Below are the code and all the weights of a small trained network. Each question names an input and a class and asks about switching units off, where a switched-off unit gives its printed mean instead of its output.

import numpy as np


def w(rows, s, z=0):
    codes = np.array(rows[::2]) - 128.0
    scale = np.full(codes.shape[1], s)
    scale[-1] = z or s
    return codes * scale


def f(y):
    return np.maximum(y, 0)


def log_softmax(a):
    a = a - a.max(-1, keepdims=True)
    return a - np.log(np.exp(a).sum(-1, keepdims=True))


def net(x, mask):
    res = np.array(x, float).reshape(1, 8) / 4 @ E
    y = f(res @ A[0][:, :-1].T + A[0][:, -1])
    res = res + np.where(mask, y, B[0][:, -1]) @ B[0][:, :-1]
    return log_softmax(res[-1] @ U[:, :-1].T + U[:, -1])


A, B = {}, {}
E = w([
[125,130,126,130,126,126,128,133,125,126],'x0',
[46,54,108,99,202,119,163,91,213,65],'x1',
[131,126,129,126,130,127,128,127,127,130],'x2',
[151,116,67,182,162,179,83,32,40,72],'x3',
[109,214,179,162,157,76,151,25,148,161],'x4',
[56,129,209,94,90,197,164,115,64,97],'x5',
[78,62,114,164,82,25,149,116,62,152],'x6',
[38,139,98,67,106,140,2,114,145,199],'x7',
],0.0067)
A[0] = w([
[85,107,117,99,187,158,152,95,201,95,104],'neuron 1',
[102,148,185,81,90,86,113,201,194,192,21],'neuron 2',
[140,42,109,110,90,161,67,193,121,108,67],'neuron 3',
[118,174,142,79,100,100,151,206,205,156,109],'neuron 4',
[43,159,166,68,103,163,155,140,61,84,123],'neuron 5',
[188,143,66,167,172,58,86,168,169,152,161],'neuron 6',
[106,170,148,146,122,73,159,51,137,135,157],'neuron 7',
[48,51,111,122,196,94,145,109,185,68,60],'neuron 8',
[185,206,138,156,49,142,82,154,63,163,91],'neuron 9',
[166,108,62,146,162,147,85,75,99,132,74],'neuron 10',
[145,69,75,156,131,162,144,217,103,80,109],'neuron 11',
[85,68,112,133,100,51,152,116,85,157,207],'neuron 12',
[175,132,169,134,113,103,219,188,165,144,93],'neuron 13',
[80,140,198,91,109,167,130,141,71,97,120],'neuron 14',
[163,203,121,116,113,195,119,152,160,131,129],'neuron 15',
[119,132,196,113,65,183,151,107,118,104,192],'neuron 16',
[93,140,166,79,105,82,171,185,185,173,37],'neuron 17',
[102,75,55,116,115,154,142,188,104,107,130],'neuron 18',
[191,112,181,156,122,115,215,158,158,105,108],'neuron 19',
[118,146,143,184,163,84,123,82,158,170,164],'neuron 20',
[129,186,133,64,217,179,116,155,153,105,102],'neuron 21',
[130,69,69,104,93,152,119,193,114,75,101],'neuron 22',
[91,195,185,201,178,99,131,47,140,139,109],'neuron 23',
[213,203,151,160,14,139,100,185,48,214,116],'neuron 24',
[50,134,119,39,95,135,10,110,138,197,2],'neuron 25',
[66,161,89,52,104,113,20,125,151,179,35],'neuron 26',
[124,149,75,130,147,85,49,148,162,155,143],'neuron 27',
[147,186,148,93,165,204,99,119,182,136,113],'neuron 28',
[59,136,175,85,91,185,132,119,94,124,132],'neuron 29',
[53,156,207,109,90,176,141,99,87,114,126],'neuron 30',
[160,151,155,94,179,207,106,131,189,121,136],'neuron 31',
[149,40,96,126,121,175,80,173,106,109,83],'neuron 32',
[71,105,177,114,104,161,189,121,87,129,203],'neuron 33',
[56,68,114,97,205,127,145,97,185,66,32],'neuron 34',
[132,116,72,180,175,166,113,36,89,77,95],'neuron 35',
[152,185,141,88,191,212,135,136,174,98,134],'neuron 36',
[104,177,131,142,156,108,126,34,134,131,100],'neuron 37',
[175,143,96,162,113,152,54,74,53,98,51],'neuron 38',
[132,96,86,176,160,175,73,54,64,80,71],'neuron 39',
[38,153,121,46,90,123,2,125,140,160,23],'neuron 40',
[59,58,127,139,80,47,152,113,80,162,212],'neuron 41',
],0.0058,0.0015)
B[0] = w([
[111,108,155,163,179,111,86,155,105,154,173],'neuron 1',
[89,107,94,81,129,170,187,92,112,168,197],'neuron 2',
[147,162,182,97,101,124,116,134,156,148,178],'neuron 3',
[114,123,91,116,120,178,163,103,129,162,194],'neuron 4',
[183,90,92,145,117,138,111,88,178,147,175],'neuron 5',
[179,75,95,130,131,146,106,61,191,107,194],'neuron 6',
[161,177,183,109,94,123,99,159,131,139,185],'neuron 7',
[104,97,153,150,194,117,92,161,98,156,186],'neuron 8',
[74,59,161,134,217,125,102,135,105,131,218],'neuron 9',
[102,113,100,98,111,164,171,80,137,151,172],'neuron 10',
[155,183,180,79,119,100,114,135,148,117,182],'neuron 11',
[137,164,82,179,77,113,98,192,84,135,192],'neuron 12',
[81,121,112,103,152,152,198,90,108,107,186],'neuron 13',
[157,70,101,139,123,153,97,103,187,124,171],'neuron 14',
[124,131,103,161,125,124,106,172,80,132,181],'neuron 15',
[160,93,94,165,132,126,110,83,177,99,173],'neuron 16',
[79,115,90,93,115,180,166,115,122,203,185],'neuron 17',
[158,182,175,101,105,86,128,154,145,151,172],'neuron 18',
[121,128,116,109,144,122,191,110,107,80,187],'neuron 19',
[174,156,143,114,103,116,101,148,161,140,180],'neuron 20',
[122,148,99,167,93,124,117,175,96,142,176],'neuron 21',
[142,182,198,92,101,108,100,142,153,147,177],'neuron 22',
[150,179,192,96,100,115,111,158,147,146,197],'neuron 23',
[93,61,159,137,254,127,85,125,121,139,254],'neuron 24',
[132,159,141,110,149,60,178,108,75,38,210],'neuron 25',
[136,137,140,119,151,89,170,101,119,53,205],'neuron 26',
[160,108,104,137,138,114,141,80,173,82,182],'neuron 27',
[135,153,107,173,83,120,111,177,78,138,185],'neuron 28',
[183,91,93,148,116,121,111,93,176,112,174],'neuron 29',
[177,101,106,135,117,128,103,97,176,145,181],'neuron 30',
[112,163,88,176,89,124,108,159,85,138,183],'neuron 31',
[134,157,198,78,89,120,128,136,156,151,175],'neuron 32',
[177,101,94,146,120,118,94,101,147,105,173],'neuron 33',
[80,64,169,151,200,119,80,166,101,163,180],'neuron 34',
[93,136,118,63,110,164,173,130,108,154,192],'neuron 35',
[133,160,88,172,95,102,122,186,72,131,186],'neuron 36',
[118,166,171,87,94,131,111,132,161,159,179],'neuron 37',
[81,107,129,84,147,184,167,102,106,164,190],'neuron 38',
[88,145,107,72,92,198,190,110,120,164,192],'neuron 39',
[125,147,137,116,135,70,187,105,95,44,209],'neuron 40',
[143,166,72,177,82,125,107,186,85,143,203],'neuron 41',
],0.0064,0.0078)
U = w([
[54,119,74,54,108,179,200,103,123,204,30],'0',
[84,71,179,156,228,111,62,153,106,162,69],'1',
[148,148,135,118,144,79,201,105,95,2,142],'2',
[172,191,232,75,64,101,78,150,178,173,75],'3',
[130,156,35,215,59,108,86,193,74,154,108],'4',
[206,72,48,154,120,124,84,69,226,123,100],'5',
[127,120,116,131,117,123,123,129,133,136,255],'6',
[127,129,114,126,121,124,121,124,135,137,230],'7',
],0.009,0.0033)

Each question gives the input, the list of numbers given to net, and the class t.
The units are the neurons (one row each of A and B). Each row of codes is followed by its name. A weight is (code - 128) times the scale printed after its matrix; where a second scale follows, it is the last column's (A, B and U).
mask holds one flag per neuron, in row order. A switched-off neuron (its flag False) gives its mean, the last column of its row in B, instead of its output. The means were averaged over made-up inputs and are rounded, as every weight is.
A unit's drop is (log p(t) with every unit on - log p(t) with that unit switched off) / (log p(t) with every unit on - log p(t) with every unit switched off).
The circuit of an input: a set's keep is (log p(t) with only the set's units on - log p(t) with every unit switched off) / (log p(t) with every unit on - log p(t) with every unit switched off). Starting from the 12 units with the biggest drops (on a tie, the unit counted first), units are removed one at a time, each time the one whose removal leaves the highest keep (on an exact tie, the one counted first), for as long as the keep stays at least 0.8.
circuit, biggest first: the units of the circuit, biggest drop first
unit that matters most: the unit with the biggest drop
top k neurons: the k neurons with the biggest drops, biggest first
drop of u: that unit's drop, to one decimal
input [2,-2,-1,0,3,5,0,7], class 2: circuit, biggest first -> neuron 25; neuron 40
input [-7,2,-7,8,3,7,-7,1], class 0: top 2 neurons -> neuron 39; neuron 35
input [-8,-8,-7,6,-4,1,-3,2], class 1: circuit, biggest first -> neuron 24
input [-3,2,-2,5,6,8,8,0], class 4: circuit, biggest first -> neuron 41; neuron 12
input [-2,7,6,7,0,7,4,-3], class 0: top 4 neurons -> neuron 39; neuron 35; neuron 24; neuron 9
input [0,6,4,-6,8,-5,8,-1], class 3: circuit, biggest first -> neuron 7; neuron 23
input [3,7,-3,-1,-2,-1,1,2], class 1: circuit, biggest first -> neuron 34; neuron 8
input [-8,1,4,-4,-6,6,-8,-1], class 4: circuit, biggest first -> neuron 36; neuron 31; neuron 21
input [-3,-5,7,6,7,-6,2,3], class 3: circuit, biggest first -> neuron 23; neuron 37
input [3,-3,-7,-8,-7,-3,-5,8], class 0: top 3 neurons -> neuron 2; neuron 17; neuron 4
input [1,-7,-4,4,0,4,-2,3], class 1: circuit, biggest first -> neuron 24; neuron 9
input [-2,-5,-4,-1,-7,1,3,-5], class 3: top 2 neurons -> neuron 11; neuron 22
input [-7,8,-2,4,8,3,-6,-3], class 1: top 3 neurons -> neuron 34; neuron 1; neuron 8
input [0,-5,3,-8,-2,0,-7,5], class 0: unit that matters most -> neuron 2
input [4,4,4,7,5,-6,3,-5], class 0: top 2 neurons -> neuron 35; neuron 39
input [3,8,-3,8,-6,-5,6,-6], class 0: circuit, biggest first -> neuron 39; neuron 35
input [1,-1,2,-7,-7,-1,-7,1], class 0: top 4 neurons -> neuron 2; neuron 4; neuron 17; neuron 13
input [1,8,2,-3,3,6,-1,-8], class 1: circuit, biggest first -> neuron 34; neuron 8
input [7,-8,7,-2,5,-7,4,1], class 1: top 2 neurons -> neuron 24; neuron 9
input [6,8,-6,5,-8,4,-1,-1], class 1: circuit, biggest first -> neuron 34
input [-4,-6,-4,7,-1,1,-1,-5], class 0: top 2 neurons -> neuron 39; neuron 38
input [4,6,6,2,-4,5,7,8], class 2: top 4 neurons -> neuron 25; neuron 40; neuron 26; neuron 24
input [-7,6,-3,1,-2,-4,8,5], class 4: top 4 neurons -> neuron 41; neuron 12; neuron 24; neuron 9
input [-5,4,-1,6,8,5,7,-4], class 3: top 3 neurons -> neuron 23; neuron 7; neuron 37
input [-3,-5,-2,5,1,-1,5,8], class 2: top 2 neurons -> neuron 25; neuron 40
input [1,7,4,-6,1,1,0,3], class 1: top 4 neurons -> neuron 34; neuron 8; neuron 1; neuron 39
input [-2,-1,0,-7,5,8,-8,-6], class 4: unit that matters most -> neuron 36
input [-1,4,3,5,4,-3,8,-7], class 4: top 2 neurons -> neuron 12; neuron 41
input [-1,1,-6,0,2,-1,1,6], class 2: drop of neuron 34 -> 0.0
